Below are the code and all the weights of a small trained network. Each question names an input and a target symbol and asks about switching units off, where a switched-off unit gives its printed mean instead of its output.

import numpy as np


def w(rows, s, z=0):
    codes = np.array(rows[::2]) - 128.0
    scale = np.full(codes.shape[1], s)
    scale[-1] = z or s
    return codes * scale


def norm(h):
    return h / np.sqrt((h * h).mean(-1, keepdims=True) + 1e-5)


def f(y):
    return np.maximum(y, 0)


def softmax(a):
    e = np.exp(a - a.max(-1, keepdims=True))
    return e / e.sum(-1, keepdims=True)


def log_softmax(a):
    a = a - a.max(-1, keepdims=True)
    return a - np.log(np.exp(a).sum(-1, keepdims=True))


def net(x, mask):
    ids = ['αδεμξπσφψω'.index(c) for c in x.split()]
    T = len(ids)
    res = E[ids] + P[:T]
    r = norm(res)
    for j in range(3):
        rows = slice(4 * j, 4 * j + 4)
        q, k, v = (r @ M[0][rows].T for M in (Q, K, V))
        z = softmax(np.where(np.tri(T) > 0, q @ k.T / 4**0.5, -1e9)) @ v
        o = O[0][rows]
        res = res + np.where(mask[j], z, o[:, -1]) @ o[:, :-1]
    y = f(norm(res) @ A[0][:, :-1].T + A[0][:, -1])
    res = res + np.where(mask[3:7], y, B[0][:, -1]) @ B[0][:, :-1]
    return log_softmax(norm(res)[-1] @ U[:, :-1].T + U[:, -1])


Q, K, V, O, A, B = {}, {}, {}, {}, {}, {}
E = w([
[171,86,78,68,111],'α',
[163,77,128,251,118],'δ',
[96,93,125,122,108],'ε',
[113,102,135,142,114],'μ',
[131,93,169,124,112],'ξ',
[101,86,174,100,89],'π',
[43,107,153,127,254],'σ',
[112,119,149,117,113],'φ',
[91,69,147,100,95],'ψ',
[95,107,133,141,100],'ω',
],0.0093)
P = w([
[159,205,116,126,166],'0',
[74,1,193,113,34],'1',
[190,47,197,100,190],'2',
[85,15,142,131,43],'3',
[189,35,163,118,196],'4',
[98,26,119,135,25],'5',
],0.0061)
Q[0] = w([
[79,144,120,126,73],'head 0',
[154,160,163,161,184],'head 0',
[43,138,132,140,57],'head 0',
[124,182,109,145,112],'head 0',
[55,134,138,148,7],'head 1',
[115,155,122,134,85],'head 1',
[132,102,161,159,122],'head 1',
[207,86,117,88,158],'head 1',
[157,116,129,158,168],'head 2',
[205,132,112,119,143],'head 2',
[126,159,132,132,96],'head 2',
[69,138,161,127,87],'head 2',
],0.015)
K[0] = w([
[168,37,84,109,98],'head 0',
[59,150,209,135,174],'head 0',
[150,2,73,80,51],'head 0',
[115,77,128,107,186],'head 0',
[128,47,176,252,69],'head 1',
[105,75,110,201,137],'head 1',
[158,154,144,142,76],'head 1',
[58,228,180,65,155],'head 1',
[187,190,89,98,115],'head 2',
[187,143,106,116,75],'head 2',
[155,85,113,181,134],'head 2',
[89,92,195,176,180],'head 2',
],0.01)
V[0] = w([
[59,148,78,241,118],'head 0',
[80,174,201,171,62],'head 0',
[179,76,119,134,158],'head 0',
[35,157,77,96,144],'head 0',
[169,131,73,4,75],'head 1',
[2,139,176,110,181],'head 1',
[79,172,134,66,187],'head 1',
[162,69,104,151,174],'head 1',
[112,148,141,111,238],'head 2',
[66,157,121,110,171],'head 2',
[128,189,126,126,90],'head 2',
[172,164,185,152,75],'head 2',
],0.0091)
O[0] = w([
[151,147,162,254,106,3],'head 0',
[58,166,123,195,253,134],'head 0',
[156,151,142,75,57,167],'head 0',
[120,61,89,222,93,54],'head 0',
[30,172,171,188,161,108],'head 1',
[186,197,65,84,50,158],'head 1',
[103,151,120,116,65,78],'head 1',
[177,99,189,144,139,131],'head 1',
[69,83,175,62,162,121],'head 2',
[129,77,195,120,125,88],'head 2',
[167,62,108,152,118,33],'head 2',
[183,106,57,79,131,124],'head 2',
],0.0079,0.0034)
A[0] = w([
[168,254,114,100,190,151],'neuron 0',
[94,215,155,36,111,170],'neuron 1',
[205,31,170,142,155,1],'neuron 2',
[154,112,129,230,119,197],'neuron 3',
],0.0062,0.0047)
B[0] = w([
[148,84,185,195,176,165],'neuron 0',
[177,165,141,210,95,254],'neuron 1',
[126,2,118,160,119,159],'neuron 2',
[148,136,126,36,162,190],'neuron 3',
],0.0077,0.0052)
U = w([
[54,78,41,78,145,3],'α',
[176,8,127,139,149,79],'δ',
[109,229,123,174,86,175],'ε',
[62,105,222,122,137,153],'μ',
[181,170,137,49,208,73],'ξ',
[65,65,86,203,51,45],'π',
[115,207,76,117,185,169],'σ',
[229,180,198,171,152,148],'φ',
[182,132,111,67,38,171],'ψ',
[150,140,80,234,159,190],'ω',
],0.011,0.0036)

Each question gives the input, a string of symbols that net reads in full, and the target symbol t.
The units are the heads (4 rows each of Q, K, V and O) and the neurons (one row each of A and B). Each row of codes is followed by its name. A weight is (code - 128) times the scale printed after its matrix; where a second scale follows, it is the last column's (O, A, B and U).
mask holds one flag per unit, heads first, then neurons. A switched-off unit (its flag False) gives its mean, the last column of its rows in O or B, instead of its output. The means were averaged over made-up inputs and are rounded, as every weight is.
A unit's drop is (log p(t) with every unit on - log p(t) with that unit switched off) / (log p(t) with every unit on - log p(t) with every unit switched off).
The circuit of an input: a set's keep is (log p(t) with only the set's units on - log p(t) with every unit switched off) / (log p(t) with every unit on - log p(t) with every unit switched off). Starting from all 7 units, units are removed one at a time, each time the one whose removal leaves the highest keep (on an exact tie, the one counted first), for as long as the keep stays at least 0.8.
units of the circuit, in order: the units of the circuit, biggest drop first
top k neurons: the k neurons with the biggest drops, biggest first
heads that matter: for each layer, one digit per head in row order, 1 if its drop is at least 0.15 and else 0, layers parted by /
drop of u: that unit's drop, to one decimal
input π ε φ, target σ: heads that matter -> 110
input ξ π π ω φ π, target ε: heads that matter -> 101
input φ α ψ, target α: units of the circuit, in order -> [head 0; head 1]
input ξ δ ξ π ω, target ξ: heads that matter -> 100
input φ ξ σ α α, target α: units of the circuit, in order -> [head 0; head 1]
input σ ω ε δ μ π, target δ: heads that matter -> 010
input φ ξ ε ξ, target φ: units of the circuit, in order -> [head 0; head 2; neuron 1]
input ε ξ φ φ, target ω: heads that matter -> 101
input φ ψ φ, target α: heads that matter -> 111
input δ φ ξ ψ ψ, target φ: units of the circuit, in order -> [head 0]
input σ μ α, target ψ: heads that matter -> 010
input φ μ φ ε μ μ, target ξ: top 2 neurons -> [neuron 3; neuron 1]
input δ π ξ, target φ: heads that matter -> 100
input α α ω π ε, target μ: heads that matter -> 010
input ξ μ δ, target ξ: heads that matter -> 100
input α φ ω π μ, target μ: units of the circuit, in order -> [head 1]
input μ ξ ω, target δ: heads that matter -> 110
input ω ω ω α δ, target ω: heads that matter -> 100
input ε ψ φ ψ, target π: units of the circuit, in order -> [head 0; head 2]
input φ δ δ ω, target δ: units of the circuit, in order -> [head 1]
input φ φ ξ α π, target α: units of the circuit, in order -> [head 0; head 1]
input μ ω μ ξ δ ξ, target δ: top 2 neurons -> [neuron 2; neuron 1]
input φ ξ ξ ε μ, target α: drop of head 1 -> 0.4
